Below are the code and all the weights of a small trained network. Each question names an input and a class and asks about switching units off, where a switched-off unit gives its printed mean instead of its output.

import numpy as np


def w(rows, s, z=0):
    codes = np.array(rows[::2]) - 128.0
    scale = np.full(codes.shape[1], s)
    scale[-1] = z or s
    return codes * scale


def norm(h):
    return h / np.sqrt((h * h).mean(-1, keepdims=True) + 1e-5)


def f(y):
    return np.maximum(y, 0)


def log_softmax(a):
    a = a - a.max(-1, keepdims=True)
    return a - np.log(np.exp(a).sum(-1, keepdims=True))


def net(x, mask):
    res = np.array(x, float).reshape(1, 5) / 4 @ E
    u = 0
    for l in range(4):
        y = f(norm(res) @ A[l][:, :-1].T + A[l][:, -1])
        res = res + np.where(mask[u : u + 9], y, B[l][:, -1]) @ B[l][:, :-1]
        u += 9
    return log_softmax(norm(res)[-1] @ U[:, :-1].T + U[:, -1])


A, B = {}, {}
E = w([
[126,125,129],'x0',
[31,63,197],'x1',
[127,129,125],'x2',
[68,154,12],'x3',
[141,1,87],'x4',
],0.0056)
A[0] = w([
[34,153,127,168],'0.n0',
[134,146,57,127],'0.n1',
[47,90,57,98],'0.n2',
[131,105,87,126],'0.n3',
[168,161,143,171],'0.n4',
[166,13,58,159],'0.n5',
[184,95,93,136],'0.n6',
[173,110,177,253],'0.n7',
[167,46,79,78],'0.n8',
],0.011,0.0041)
B[0] = w([
[106,87,166,215],'0.n0',
[144,128,117,188],'0.n1',
[148,105,92,205],'0.n2',
[183,184,142,163],'0.n3',
[199,150,183,197],'0.n4',
[255,97,137,255],'0.n5',
[144,127,186,185],'0.n6',
[140,221,221,246],'0.n7',
[86,153,166,196],'0.n8',
],0.0078,0.0056)
A[1] = w([
[129,150,141,80],'1.n0',
[6,154,126,109],'1.n1',
[216,71,111,196],'1.n2',
[85,189,91,36],'1.n3',
[128,193,38,111],'1.n4',
[98,31,60,170],'1.n5',
[142,148,154,185],'1.n6',
[110,142,163,254],'1.n7',
[158,168,170,227],'1.n8',
],0.012,0.0022)
B[1] = w([
[143,149,73,149],'1.n0',
[177,254,133,168],'1.n1',
[115,79,184,233],'1.n2',
[89,154,83,149],'1.n3',
[56,24,126,170],'1.n4',
[218,227,247,179],'1.n5',
[21,101,135,197],'1.n6',
[98,169,56,199],'1.n7',
[76,71,83,254],'1.n8',
],0.0079,0.0068)
A[2] = w([
[170,59,34,5],'2.n0',
[151,107,84,70],'2.n1',
[74,38,220,175],'2.n2',
[167,127,201,162],'2.n3',
[135,190,2,79],'2.n4',
[38,176,88,135],'2.n5',
[151,217,185,22],'2.n6',
[127,243,136,76],'2.n7',
[230,98,162,44],'2.n8',
],0.0093,0.002)
B[2] = w([
[148,138,115,151],'2.n0',
[127,161,92,136],'2.n1',
[81,103,80,254],'2.n2',
[93,126,108,254],'2.n3',
[70,123,46,170],'2.n4',
[135,78,198,205],'2.n5',
[148,138,117,220],'2.n6',
[245,116,81,218],'2.n7',
[98,150,166,225],'2.n8',
],0.011,0.0056)
A[3] = w([
[114,115,49,63],'3.n0',
[120,8,135,111],'3.n1',
[88,188,80,37],'3.n2',
[127,155,193,101],'3.n3',
[159,252,109,13],'3.n4',
[204,132,86,112],'3.n5',
[80,182,183,78],'3.n6',
[52,217,161,177],'3.n7',
[126,141,115,5],'3.n8',
],0.013,0.0026)
B[3] = w([
[90,38,235,165],'3.n0',
[130,235,60,255],'3.n1',
[117,123,109,152],'3.n2',
[146,91,157,212],'3.n3',
[129,156,25,212],'3.n4',
[98,254,21,189],'3.n5',
[178,101,197,187],'3.n6',
[247,79,130,206],'3.n7',
[203,137,128,128],'3.n8',
],0.0075,0.0061)
U = w([
[228,236,12,207],'0',
[212,109,189,154],'1',
[37,74,49,3],'2',
],0.011,0.0015)

Each question gives the input, the list of numbers given to net, and the class t.
The units are the neurons (one row each of A and B). Each row of codes is followed by its name. A weight is (code - 128) times the scale printed after its matrix; where a second scale follows, it is the last column's (A, B and U).
mask holds one flag per neuron, layer by layer. A switched-off neuron (its flag False) gives its mean, the last column of its row in B, instead of its output. The means were averaged over made-up inputs and are rounded, as every weight is.
A unit's drop is (log p(t) with every unit on - log p(t) with that unit switched off) / (log p(t) with every unit on - log p(t) with every unit switched off).
The circuit of an input: a set's keep is (log p(t) with only the set's units on - log p(t) with every unit switched off) / (log p(t) with every unit on - log p(t) with every unit switched off). Starting from the 12 units with the biggest drops (on a tie, the unit counted first), units are removed one at a time, each time the one whose removal leaves the highest keep (on an exact tie, the one counted first), for as long as the keep stays at least 0.8.
circuit, biggest first: the units of the circuit, biggest drop first
most important unit: the unit with the biggest drop
top k neurons: the k neurons with the biggest drops, biggest first
top k neurons in layer l: the k neurons of layer l with the biggest drops, biggest first
drop when u is switched off: that unit's drop, to one decimal
input [4,1,4,8,6], class 1: circuit, biggest first => [1.n5, 1.n2]
input [-2,5,-5,8,8], class 1: circuit, biggest first => [1.n5]
input [5,8,5,8,1], class 1: circuit, biggest first => [1.n5, 0.n2]
input [4,7,2,1,-2], class 0: top 2 neurons in layer 1 => [1.n1, 1.n8]
input [-1,8,2,1,4], class 1: circuit, biggest first => [1.n5, 1.n8, 0.n7]
input [-2,-2,-1,-8,-3], class 0: top 4 neurons => [0.n7, 1.n2, 0.n5, 2.n7]
input [8,-4,-7,1,-4], class 2: top 2 neurons => [0.n5, 1.n5]
input [8,6,5,1,-1], class 0: top 2 neurons => [0.n5, 1.n1]
input [-6,3,7,-2,7], class 2: top 3 neurons => [2.n2, 1.n5, 3.n1]
input [4,7,-7,2,-4], class 0: top 4 neurons => [1.n1, 2.n7, 0.n7, 1.n8]
input [2,-1,3,0,5], class 1: top 2 neurons in layer 2 => [2.n8, 2.n7]
input [2,7,-6,2,5], class 1: top 4 neurons in layer 1 => [1.n5, 1.n8, 1.n6, 1.n4]
input [6,2,7,6,7], class 1: top 2 neurons => [1.n5, 2.n8]
input [-1,7,7,-4,2], class 2: circuit, biggest first => [2.n2]
input [6,-5,8,4,0], class 2: top 2 neurons in layer 1 => [1.n4, 1.n1]
input [-3,0,8,0,1], class 1: top 2 neurons in layer 1 => [1.n4, 1.n7]
input [-3,5,5,-4,7], class 2: top 2 neurons => [2.n2, 3.n1]
input [5,6,2,2,-1], class 0: top 2 neurons => [0.n5, 1.n1]
input [-4,-6,-7,8,-5], class 2: drop when 1.n4 is switched off => 0.2
input [-8,-2,-6,8,-6], class 2: drop when 1.n4 is switched off => 0.4
input [7,-3,1,1,-1], class 2: most important unit => 0.n7
